Below are the code and all the weights of a small trained network. Each question names an input and a class and asks about switching units off, where a switched-off unit gives its printed mean instead of its output.

import numpy as np


def w(rows, s, z=0):
    codes = np.array(rows[::2]) - 128.0
    scale = np.full(codes.shape[1], s)
    scale[-1] = z or s
    return codes * scale


def f(y):
    return np.maximum(y, 0)


def log_softmax(a):
    a = a - a.max(-1, keepdims=True)
    return a - np.log(np.exp(a).sum(-1, keepdims=True))


def net(x, mask):
    res = np.array(x, float).reshape(1, 2) / 4 @ E
    y = f(res @ A[0][:, :-1].T + A[0][:, -1])
    res = res + np.where(mask, y, B[0][:, -1]) @ B[0][:, :-1]
    return log_softmax(res[-1] @ U[:, :-1].T + U[:, -1])


A, B = {}, {}
E = w([
[159,184,97,51],'x0',
[149,121,254,96],'x1',
],0.019)
A[0] = w([
[184,221,107,72,122],'N1',
[146,73,209,116,159],'N2',
[134,162,72,161,148],'N3',
[98,163,53,123,186],'N4',
[104,129,72,114,162],'N5',
[162,146,163,76,219],'N6',
[93,77,125,193,143],'N7',
[156,91,84,122,135],'N8',
[114,70,162,72,253],'N9',
[50,137,123,170,115],'N10',
[137,110,200,146,50],'N11',
[126,108,206,117,75],'N12',
[102,178,87,150,154],'N13',
[109,135,50,149,141],'N14',
[123,136,160,106,205],'N15',
[144,200,115,57,128],'N16',
[170,153,96,8,127],'N17',
[66,92,143,175,132],'N18',
[74,102,164,174,79],'N19',
[108,229,131,78,125],'N20',
[53,85,119,196,131],'N21',
[133,39,111,222,137],'N22',
],0.018,0.0049)
B[0] = w([
[29,222,18,194,240],'N1',
[205,52,87,16,243],'N2',
[173,147,150,14,194],'N3',
[152,163,157,30,217],'N4',
[164,163,172,21,188],'N5',
[70,112,54,91,222],'N6',
[217,159,233,195,208],'N7',
[127,132,190,79,164],'N8',
[117,60,102,121,205],'N9',
[161,172,192,130,176],'N10',
[196,68,162,31,208],'N11',
[102,67,129,1,222],'N12',
[193,133,124,48,184],'N13',
[209,123,161,60,214],'N14',
[76,93,35,64,185],'N15',
[28,203,75,215,228],'N16',
[10,170,52,176,252],'N17',
[184,171,128,163,198],'N18',
[117,168,160,152,194],'N19',
[56,159,83,210,213],'N20',
[187,190,226,158,216],'N21',
[221,189,193,180,232],'N22',
],0.0081,0.021)
U = w([
[112,48,97,88,233],'0',
[53,185,94,203,113],'1',
[76,111,86,123,44],'2',
[107,156,99,107,151],'3',
[81,95,132,184,2],'4',
[145,129,163,119,113],'5',
[122,151,147,249,210],'6',
[80,102,137,167,10],'7',
],0.02,0.0071)

Each question gives the input, the list of numbers given to net, and the class t.
The units are the neurons (one row each of A and B). Each row of codes is followed by its name. A weight is (code - 128) times the scale printed after its matrix; where a second scale follows, it is the last column's (A, B and U).
mask holds one flag per neuron, in row order. A switched-off neuron (its flag False) gives its mean, the last column of its row in B, instead of its output. The means were averaged over made-up inputs and are rounded, as every weight is.
A unit's drop is (log p(t) with every unit on - log p(t) with that unit switched off) / (log p(t) with every unit on - log p(t) with every unit switched off).
k most important neurons: the k neurons with the biggest drops, biggest first
drop when u is switched off: that unit's drop, to one decimal
input [-6,1], class 5: most important neuron : N1
input [1,1], class 1: 2 most important neurons : N2; N11
input [-7,1], class 5: 3 most important neurons : N1; N16; N17
input [6,8], class 2: 2 most important neurons : N2; N12
input [-4,4], class 0: 2 most important neurons : N2; N12
input [5,8], class 2: drop when N16 is switched off : 0.2
input [3,-2], class 1: drop when N2 is switched off : 0.3
input [-3,-2], class 6: drop when N11 is switched off : 0.3
input [-3,1], class 5: drop when N16 is switched off : 0.4
input [-6,-4], class 6: 2 most important neurons : N2; N12
